Here is a tiny trained network, its code and every weight. The questions are about switching its units off for an input and a target symbol, where a switched-off unit gives its printed mean instead of its output.

import numpy as np


def w(rows, s, z=0):
    codes = np.array(rows[::2]) - 128.0
    scale = np.full(codes.shape[1], s)
    scale[-1] = z or s
    return codes * scale


def f(y):
    return np.maximum(y, 0)


def softmax(a):
    e = np.exp(a - a.max(-1, keepdims=True))
    return e / e.sum(-1, keepdims=True)


def log_softmax(a):
    a = a - a.max(-1, keepdims=True)
    return a - np.log(np.exp(a).sum(-1, keepdims=True))


def net(x, mask):
    ids = ['ΔΛΨΩβγεζημξπστφ'.index(c) for c in x.split()]
    T = len(ids)
    res = E[ids] + P[:T]
    u = 0
    for l in range(3):
        q, k, v = (res @ M[l].T for M in (Q, K, V))
        z = softmax(np.where(np.tri(T) > 0, q @ k.T / 2**0.5, -1e9)) @ v
        res = res + np.where(mask[u], z, O[l][:, -1]) @ O[l][:, :-1]
        u += 1
        y = f(res @ A[l][:, :-1].T + A[l][:, -1])
        res = res + np.where(mask[u : u + 4], y, B[l][:, -1]) @ B[l][:, :-1]
        u += 4
    return log_softmax(res[-1] @ U[:, :-1].T + U[:, -1])


Q, K, V, O, A, B = {}, {}, {}, {}, {}, {}
E = w([
[115,131,114,142],'Δ',
[125,141,111,153],'Λ',
[124,138,110,151],'Ψ',
[131,123,116,144],'Ω',
[141,124,108,159],'β',
[147,124,110,166],'γ',
[128,152,108,176],'ε',
[2,82,168,80],'ζ',
[154,101,107,165],'η',
[54,113,54,84],'μ',
[77,171,122,169],'ξ',
[65,86,65,105],'π',
[140,33,152,172],'σ',
[110,173,175,44],'τ',
[180,173,123,34],'φ',
],0.025)
P = w([
[173,210,61,196],'0',
[143,190,37,183],'1',
[131,165,31,154],'2',
[119,146,41,152],'3',
[119,139,58,130],'4',
[117,150,89,129],'5',
[106,107,79,94],'6',
[93,79,74,55],'7',
[100,130,144,93],'8',
[94,156,187,111],'9',
[88,56,134,2],'10',
[89,56,170,32],'11',
],0.0068)
Q[0] = w([
[151,32,138,1],'L0H0',
[29,101,169,73],'L0H0',
],0.006)
K[0] = w([
[160,254,145,88],'L0H0',
[146,165,215,216],'L0H0',
],0.0043)
V[0] = w([
[196,255,184,89],'L0H0',
[125,225,195,133],'L0H0',
],0.0073)
O[0] = w([
[183,128,181,169,4],'L0H0',
[132,248,203,162,36],'L0H0',
],0.012,0.0033)
A[0] = w([
[97,2,110,219,136],'L0N0',
[13,53,236,139,241],'L0N1',
[170,170,237,198,210],'L0N2',
[119,167,52,65,254],'L0N3',
],0.0053,0.0033)
B[0] = w([
[234,198,142,7,249],'L0N0',
[92,38,170,78,221],'L0N1',
[63,102,21,120,151],'L0N2',
[241,20,141,1,254],'L0N3',
],0.0065,0.0071)
Q[1] = w([
[48,94,122,137],'L1H0',
[158,249,201,205],'L1H0',
],0.014)
K[1] = w([
[129,2,132,213],'L1H0',
[216,178,44,154],'L1H0',
],0.0061)
V[1] = w([
[72,101,43,202],'L1H0',
[3,242,125,7],'L1H0',
],0.0052)
O[1] = w([
[98,212,92,121,53],'L1H0',
[10,198,157,96,253],'L1H0',
],0.012,0.005)
A[1] = w([
[137,150,81,191,79],'L1N0',
[141,100,189,52,114],'L1N1',
[60,148,2,59,251],'L1N2',
[98,110,134,114,32],'L1N3',
],0.0097,0.0024)
B[1] = w([
[210,225,62,150,133],'L1N0',
[88,191,106,135,211],'L1N1',
[144,122,253,161,253],'L1N2',
[105,152,42,255,154],'L1N3',
],0.0075,0.021)
Q[2] = w([
[220,177,109,254],'L2H0',
[158,174,15,254],'L2H0',
],0.006)
K[2] = w([
[211,197,243,37],'L2H0',
[150,64,121,254],'L2H0',
],0.0052)
V[2] = w([
[220,216,151,2],'L2H0',
[44,87,49,151],'L2H0',
],0.0077)
O[2] = w([
[3,175,46,109,109],'L2H0',
[158,166,120,196,2],'L2H0',
],0.014,0.00081)
A[2] = w([
[155,235,189,165,255],'L2N0',
[134,130,5,109,31],'L2N1',
[141,48,147,143,200],'L2N2',
[77,138,102,34,25],'L2N3',
],0.012,0.0049)
B[2] = w([
[140,160,69,92,239],'L2N0',
[242,119,123,152,185],'L2N1',
[71,134,23,47,206],'L2N2',
[138,49,147,254,250],'L2N3',
],0.0084,0.017)
U = w([
[143,118,134,133,28],'Δ',
[108,160,78,93,98],'Λ',
[117,55,189,106,66],'Ψ',
[97,153,48,152,112],'Ω',
[127,188,150,78,254],'β',
[175,111,127,180,117],'γ',
[13,156,36,182,102],'ε',
[107,52,63,37,102],'ζ',
[127,171,100,80,222],'η',
[129,80,93,254,68],'μ',
[36,179,77,117,251],'ξ',
[148,134,114,125,234],'π',
[191,80,151,169,61],'σ',
[154,51,244,146,90],'τ',
[164,113,118,169,91],'φ',
],0.0095,0.0071)

Each question gives the input, a string of symbols that net reads in full, and the target symbol t.
The units are the heads (2 rows each of Q, K, V and O) and the neurons (one row each of A and B). Each row of codes is followed by its name. A weight is (code - 128) times the scale printed after its matrix; where a second scale follows, it is the last column's (O, A, B and U).
mask holds one flag per unit, layer by layer, with each layer's heads first. A switched-off unit (its flag False) gives its mean, the last column of its rows in O or B, instead of its output. The means were averaged over made-up inputs and are rounded, as every weight is.
A unit's drop is (log p(t) with every unit on - log p(t) with that unit switched off) / (log p(t) with every unit on - log p(t) with every unit switched off).
The circuit of an input: a set's keep is (log p(t) with only the set's units on - log p(t) with every unit switched off) / (log p(t) with every unit on - log p(t) with every unit switched off). Starting from the 12 units with the biggest drops (on a tie, the unit counted first), units are removed one at a time, each time the one whose removal leaves the highest keep (on an exact tie, the one counted first), for as long as the keep stays at least 0.8.
circuit, biggest first: the units of the circuit, biggest drop first
most important unit: the unit with the biggest drop
top k neurons: the k neurons with the biggest drops, biggest first
top k neurons in layer l: the k neurons of layer l with the biggest drops, biggest first
input σ Ω τ μ φ τ, target μ: circuit, biggest first -> L2N3, L1N2, L2H0
input σ ε σ σ Ω σ μ γ, target ζ: top 2 neurons -> L0N1, L1N2
input σ σ σ μ Λ Ψ Δ π Ψ μ β, target τ: top neuron -> L1N2
input φ Ω γ σ β, target ζ: circuit, biggest first -> L1H0, L0H0, L2N2
input γ σ μ, target ζ: top 2 neurons -> L0N1, L1N2
input φ μ η φ Ω μ Δ ζ, target β: top 2 neurons -> L2N3, L2N0
input ε σ γ σ Δ π μ, target Ψ: top 4 neurons -> L1N2, L0N0, L0N3, L2N0
input Ω β π, target Ψ: circuit, biggest first -> L1N2, L2N0
input σ σ Λ Ω Ω Ω φ σ σ, target μ: circuit, biggest first -> L2H0, L2N3, L1H0, L2N1
input σ π φ ξ σ σ β Ω σ σ Δ, target ζ: circuit, biggest first -> L1H0, L2N2
input Ω μ τ η μ Ψ ξ τ, target ε: top 3 neurons -> L1N2, L2N3, L1N1
input μ γ μ φ Ω γ, target μ: top 4 neurons -> L1N2, L2N3, L2N2, L0N3
input Ω Ω σ η μ ζ σ η μ η μ Ψ, target β: top 4 neurons -> L2N3, L2N0, L1N2, L2N2
input η φ μ, target μ: circuit, biggest first -> L2H0, L2N3, L2N2, L1N2
input η μ Ω, target τ: top neuron -> L1N2
input Ω μ Ω ξ ε μ Δ, target τ: top 3 neurons -> L1N2, L2N2, L2N0
input μ π Ω σ ξ σ μ φ β Ω, target μ: top 2 neurons in layer 0 -> L0N3, L0N1
input Ψ β σ μ Λ ε φ μ σ β γ, target ζ: top 2 neurons -> L0N1, L0N0
input μ β σ σ Ω β ξ μ ε μ, target τ: top 2 neurons -> L1N2, L0N0
input Λ τ σ φ Λ, target μ: top 3 neurons -> L2N3, L2N2, L1N3
input β π ε ζ σ Δ σ π ξ, target β: top 3 neurons in layer 2 -> L2N0, L2N3, L2N2
input σ σ σ ε ξ, target ζ: top 2 neurons -> L0N1, L1N1
input σ γ μ σ σ σ σ Λ, target ζ: top 2 neurons -> L1N2, L2N2
input Λ σ β ε ζ Δ Ψ, target β: circuit, biggest first -> L2N3, L1H0, L2H0, L2N2
input φ τ Ω Ω π τ Ω Ω ξ ζ σ Λ, target β: top neuron in layer 2 -> L2N0
input φ σ Λ ξ π Ψ μ Ω, target τ: top 3 neurons in layer 1 -> L1N2, L1N3, L1N1
input Δ β ξ φ π, target μ: top 3 neurons in layer 2 -> L2N3, L2N2, L2N0
input Ψ γ π π σ Ψ γ μ φ μ ε μ, target τ: most important unit -> L0N0
input ε Ψ τ ξ ξ μ ζ Ω, target β: top 2 neurons in layer 2 -> L2N3, L2N0
